Below is a small trained network, with its code and all its weights. Each question gives an input and a target symbol and asks what happens when units are switched off, that is, made to give their printed mean instead of their output.

import numpy as np


def w(rows, s, z=0):
    codes = np.array(rows[::2]) - 128.0
    scale = np.full(codes.shape[1], s)
    scale[-1] = z or s
    return codes * scale


def f(y):
    return y / 2 * (1 + np.tanh(0.7978845608 * (y + 0.044715 * y**3)))


def softmax(a):
    e = np.exp(a - a.max(-1, keepdims=True))
    return e / e.sum(-1, keepdims=True)


def log_softmax(a):
    a = a - a.max(-1, keepdims=True)
    return a - np.log(np.exp(a).sum(-1, keepdims=True))


def net(x, mask):
    ids = ['βγθλπφψ'.index(c) for c in x.split()]
    T = len(ids)
    res = E[ids] + P[:T]
    u = 0
    for l in range(3):
        q, k, v = (res @ M[l].T for M in (Q, K, V))
        z = softmax(np.where(np.tri(T) > 0, q @ k.T / 3**0.5, -1e9)) @ v
        res = res + np.where(mask[u], z, O[l][:, -1]) @ O[l][:, :-1]
        u += 1
        y = f(res @ A[l][:, :-1].T + A[l][:, -1])
        res = res + np.where(mask[u : u + 8], y, B[l][:, -1]) @ B[l][:, :-1]
        u += 8
    return log_softmax(res[-1] @ U[:, :-1].T + U[:, -1])


Q, K, V, O, A, B = {}, {}, {}, {}, {}, {}
E = w([
[120,159,158,162,200,145,126],'β',
[137,107,132,133,119,121,166],'γ',
[69,133,82,178,89,103,124],'θ',
[89,152,151,128,122,134,95],'λ',
[171,191,114,131,104,125,143],'π',
[172,248,127,147,123,155,129],'φ',
[132,130,81,215,205,116,129],'ψ',
],0.015)
P = w([
[102,123,215,137,87,152,197],'0',
[175,29,149,137,155,47,120],'1',
[87,217,85,55,186,154,117],'2',
[96,97,107,172,218,183,67],'3',
[185,68,194,133,112,60,100],'4',
[115,183,92,47,192,162,140],'5',
[82,97,134,196,193,187,49],'6',
[180,122,206,162,103,40,92],'7',
[144,184,103,88,189,181,197],'8',
[48,80,133,225,177,208,6],'9',
[182,102,235,181,114,1,116],'10',
[138,159,106,72,178,175,189],'11',
[80,77,145,183,196,173,126],'12',
[174,85,187,205,66,53,90],'13',
],0.0078)
Q[0] = w([
[110,13,92,175,153,181,148],'L0H0',
[97,41,9,160,76,217,147],'L0H0',
[57,136,132,48,174,253,147],'L0H0',
],0.0047)
K[0] = w([
[165,156,9,103,253,249,253],'L0H0',
[162,142,26,69,192,218,96],'L0H0',
[226,94,124,82,196,66,93],'L0H0',
],0.0043)
V[0] = w([
[96,150,140,73,116,244,154],'L0H0',
[111,253,65,177,204,174,110],'L0H0',
[82,113,55,140,149,170,81],'L0H0',
],0.0059)
O[0] = w([
[46,142,216,161,47,74,210,91],'L0H0',
[3,215,141,165,162,84,82,252],'L0H0',
[65,127,82,133,132,38,139,158],'L0H0',
],0.0061,0.0035)
A[0] = w([
[96,140,170,75,72,179,196,30],'L0N0',
[187,191,163,26,245,191,164,175],'L0N1',
[108,196,179,114,81,182,255,55],'L0N2',
[123,207,204,168,144,99,70,226],'L0N3',
[162,109,167,153,42,74,134,158],'L0N4',
[127,102,235,178,153,52,20,253],'L0N5',
[133,171,73,86,74,98,173,113],'L0N6',
[32,186,216,67,106,155,179,194],'L0N7',
],0.0069,0.0031)
B[0] = w([
[143,101,191,49,20,20,135,113],'L0N0',
[103,15,244,114,161,96,21,175],'L0N1',
[110,172,216,29,62,153,99,128],'L0N2',
[177,83,219,254,141,169,111,254],'L0N3',
[194,30,135,160,130,45,234,140],'L0N4',
[214,89,58,236,6,85,79,254],'L0N5',
[163,163,131,30,113,24,241,126],'L0N6',
[52,172,195,107,45,212,99,170],'L0N7',
],0.0058,0.0068)
Q[1] = w([
[167,166,130,5,129,54,152],'L1H0',
[137,75,83,173,108,254,89],'L1H0',
[183,105,113,56,177,147,233],'L1H0',
],0.0058)
K[1] = w([
[3,166,137,100,158,207,74],'L1H0',
[252,125,188,152,59,61,121],'L1H0',
[120,90,103,8,183,189,189],'L1H0',
],0.0056)
V[1] = w([
[254,122,167,164,245,201,155],'L1H0',
[193,250,87,62,7,163,114],'L1H0',
[61,155,165,164,126,223,18],'L1H0',
],0.0053)
O[1] = w([
[206,170,1,134,82,109,66,174],'L1H0',
[108,167,199,80,201,52,114,3],'L1H0',
[152,207,146,177,186,217,214,190],'L1H0',
],0.0073,0.0046)
A[1] = w([
[70,166,147,71,163,141,70,73],'L1N0',
[127,74,83,146,87,97,137,99],'L1N1',
[92,130,106,111,145,75,134,102],'L1N2',
[108,193,92,49,128,136,182,253],'L1N3',
[71,171,84,140,195,214,76,241],'L1N4',
[175,188,132,1,153,141,146,178],'L1N5',
[65,121,124,35,143,170,100,181],'L1N6',
[95,133,151,144,47,92,115,177],'L1N7',
],0.0086,0.0047)
B[1] = w([
[88,146,132,73,129,208,86,138],'L1N0',
[176,157,145,68,155,160,161,179],'L1N1',
[160,188,133,30,99,195,126,120],'L1N2',
[44,168,99,129,48,39,93,144],'L1N3',
[49,125,114,197,182,144,90,248],'L1N4',
[189,125,173,132,81,115,7,137],'L1N5',
[85,129,72,60,2,208,118,139],'L1N6',
[206,146,153,123,194,131,176,188],'L1N7',
],0.0081,0.011)
Q[2] = w([
[182,149,135,110,56,25,127],'L2H0',
[204,119,176,253,94,211,184],'L2H0',
[67,94,126,217,190,175,50],'L2H0',
],0.007)
K[2] = w([
[62,97,174,160,163,150,136],'L2H0',
[121,127,254,166,104,117,166],'L2H0',
[188,122,90,211,79,70,158],'L2H0',
],0.0067)
V[2] = w([
[99,28,110,75,91,49,177],'L2H0',
[94,213,178,95,138,132,232],'L2H0',
[144,147,2,238,212,116,159],'L2H0',
],0.0068)
O[2] = w([
[216,126,180,255,92,99,185,2],'L2H0',
[89,118,176,166,81,80,99,133],'L2H0',
[155,62,101,67,98,99,96,176],'L2H0',
],0.0086,0.0091)
A[2] = w([
[52,231,197,95,133,154,113,132],'L2N0',
[59,123,48,178,55,64,175,252],'L2N1',
[126,93,67,121,178,25,48,247],'L2N2',
[63,158,82,98,73,128,63,163],'L2N3',
[2,170,99,111,101,184,69,91],'L2N4',
[165,36,83,26,98,163,58,153],'L2N5',
[78,117,117,93,121,222,110,46],'L2N6',
[190,125,79,207,242,95,142,134],'L2N7',
],0.0061,0.0032)
B[2] = w([
[222,117,56,148,166,137,69,183],'L2N0',
[159,64,108,175,254,84,52,168],'L2N1',
[130,231,240,83,101,98,145,216],'L2N2',
[142,168,69,122,33,116,118,211],'L2N3',
[133,144,73,140,88,98,181,253],'L2N4',
[153,139,159,197,175,194,63,214],'L2N5',
[127,48,91,185,99,124,194,192],'L2N6',
[132,149,172,57,60,151,212,198],'L2N7',
],0.0071,0.015)
U = w([
[161,124,83,149,105,238,244,25],'β',
[205,73,141,121,62,79,135,252],'γ',
[61,53,177,205,252,125,54,168],'θ',
[28,231,153,119,228,211,222,152],'λ',
[112,195,201,69,96,73,39,117],'π',
[112,196,87,134,163,68,137,75],'φ',
[254,103,105,126,236,140,59,27],'ψ',
],0.0058,0.0048)

Each question gives the input, a string of symbols that net reads in full, and the target symbol t.
The units are the heads (3 rows each of Q, K, V and O) and the neurons (one row each of A and B). Each row of codes is followed by its name. A weight is (code - 128) times the scale printed after its matrix; where a second scale follows, it is the last column's (O, A, B and U).
mask holds one flag per unit, layer by layer, with each layer's heads first. A switched-off unit (its flag False) gives its mean, the last column of its rows in O or B, instead of its output. The means were averaged over made-up inputs and are rounded, as every weight is.
A unit's drop is (log p(t) with every unit on - log p(t) with that unit switched off) / (log p(t) with every unit on - log p(t) with every unit switched off).
The circuit of an input: a set's keep is (log p(t) with only the set's units on - log p(t) with every unit switched off) / (log p(t) with every unit on - log p(t) with every unit switched off). Starting from the 12 units with the biggest drops (on a tie, the unit counted first), units are removed one at a time, each time the one whose removal leaves the highest keep (on an exact tie, the one counted first), for as long as the keep stays at least 0.8.
circuit, biggest first: the units of the circuit, biggest drop first
most important unit: the unit with the biggest drop
top k neurons: the k neurons with the biggest drops, biggest first
top k neurons in layer l: the k neurons of layer l with the biggest drops, biggest first
input θ λ θ φ θ θ λ γ λ π λ γ θ β, target γ: most important unit -> L1N4
input φ β λ π φ λ λ β, target φ: top 3 neurons in layer 2 -> [L2N4, L2N0, L2N3]
input θ λ λ ψ λ β ψ ψ γ λ, target ψ: top 4 neurons -> [L2N5, L0N5, L0N7, L0N3]
input β λ θ λ θ λ λ λ λ β π θ φ, target π: circuit, biggest first -> [L1H0, L0N4, L0N1, L2H0]
input γ θ θ θ ψ π γ λ θ θ, target λ: top 3 neurons -> [L1N4, L2N0, L2N2]
input θ φ ψ, target λ: circuit, biggest first -> [L1N4, L2N7, L0N5]
input ψ λ φ γ, target λ: circuit, biggest first -> [L0N5, L2N0, L2N1]
input ψ π ψ π θ β ψ ψ φ θ, target ψ: circuit, biggest first -> [L2H0, L0N5]
input β ψ θ θ θ ψ θ ψ β, target θ: top 2 neurons -> [L0N1, L2N5]
input β λ λ λ λ ψ ψ φ φ λ λ, target π: top 3 neurons -> [L0N7, L2N2, L1N4]
input β θ ψ ψ β ψ β ψ φ φ β θ ψ, target β: top 2 neurons in layer 1 -> [L1N4, L1N3]
input θ φ λ, target β: top 2 neurons -> [L0N7, L2N6]
input θ θ θ φ ψ, target γ: top 2 neurons -> [L2N7, L0N5]
input ψ θ θ γ θ β θ β θ β, target β: top 2 neurons -> [L0N5, L0N3]
input π β θ γ β λ λ θ ψ θ λ θ ψ λ, target λ: top 2 neurons -> [L0N2, L1N5]
input φ θ β λ β θ β λ θ ψ β, target φ: top 4 neurons in layer 0 -> [L0N2, L0N7, L0N3, L0N5]
input γ φ λ π φ, target β: most important unit -> L2H0
input β θ π λ θ π, target π: top 2 neurons -> [L1N5, L1N3]
input φ λ θ θ ψ π θ ψ β θ λ, target φ: top 2 neurons -> [L0N2, L0N7]
input θ β ψ λ θ ψ φ, target θ: top 2 neurons in layer 0 -> [L0N3, L0N4]
input θ θ ψ π, target θ: circuit, biggest first -> [L2N3, L1H0, L2N2]
input λ φ θ φ φ π θ γ φ θ φ θ ψ, target φ: top 2 neurons -> [L1N7, L0N3]
input γ λ θ β β, target β: most important unit -> L2H0
input φ β θ β β θ θ β θ θ, target β: top 2 neurons -> [L2N6, L2N4]
input θ λ θ θ, target λ: top 3 neurons in layer 1 -> [L1N4, L1N3, L1N6]
input θ β θ θ ψ π γ β, target γ: top 2 neurons -> [L1N4, L0N5]
input λ θ θ λ γ θ, target φ: most important unit -> L1N3
input θ λ φ θ λ λ λ ψ β γ ψ θ ψ ψ, target γ: top 4 neurons -> [L1N4, L2N7, L0N5, L2N5]
input β θ θ β φ λ λ ψ, target π: top 3 neurons -> [L2N2, L0N7, L0N5]
input θ ψ φ π π λ γ β λ β φ, target γ: top 2 neurons in layer 0 -> [L0N4, L0N3]
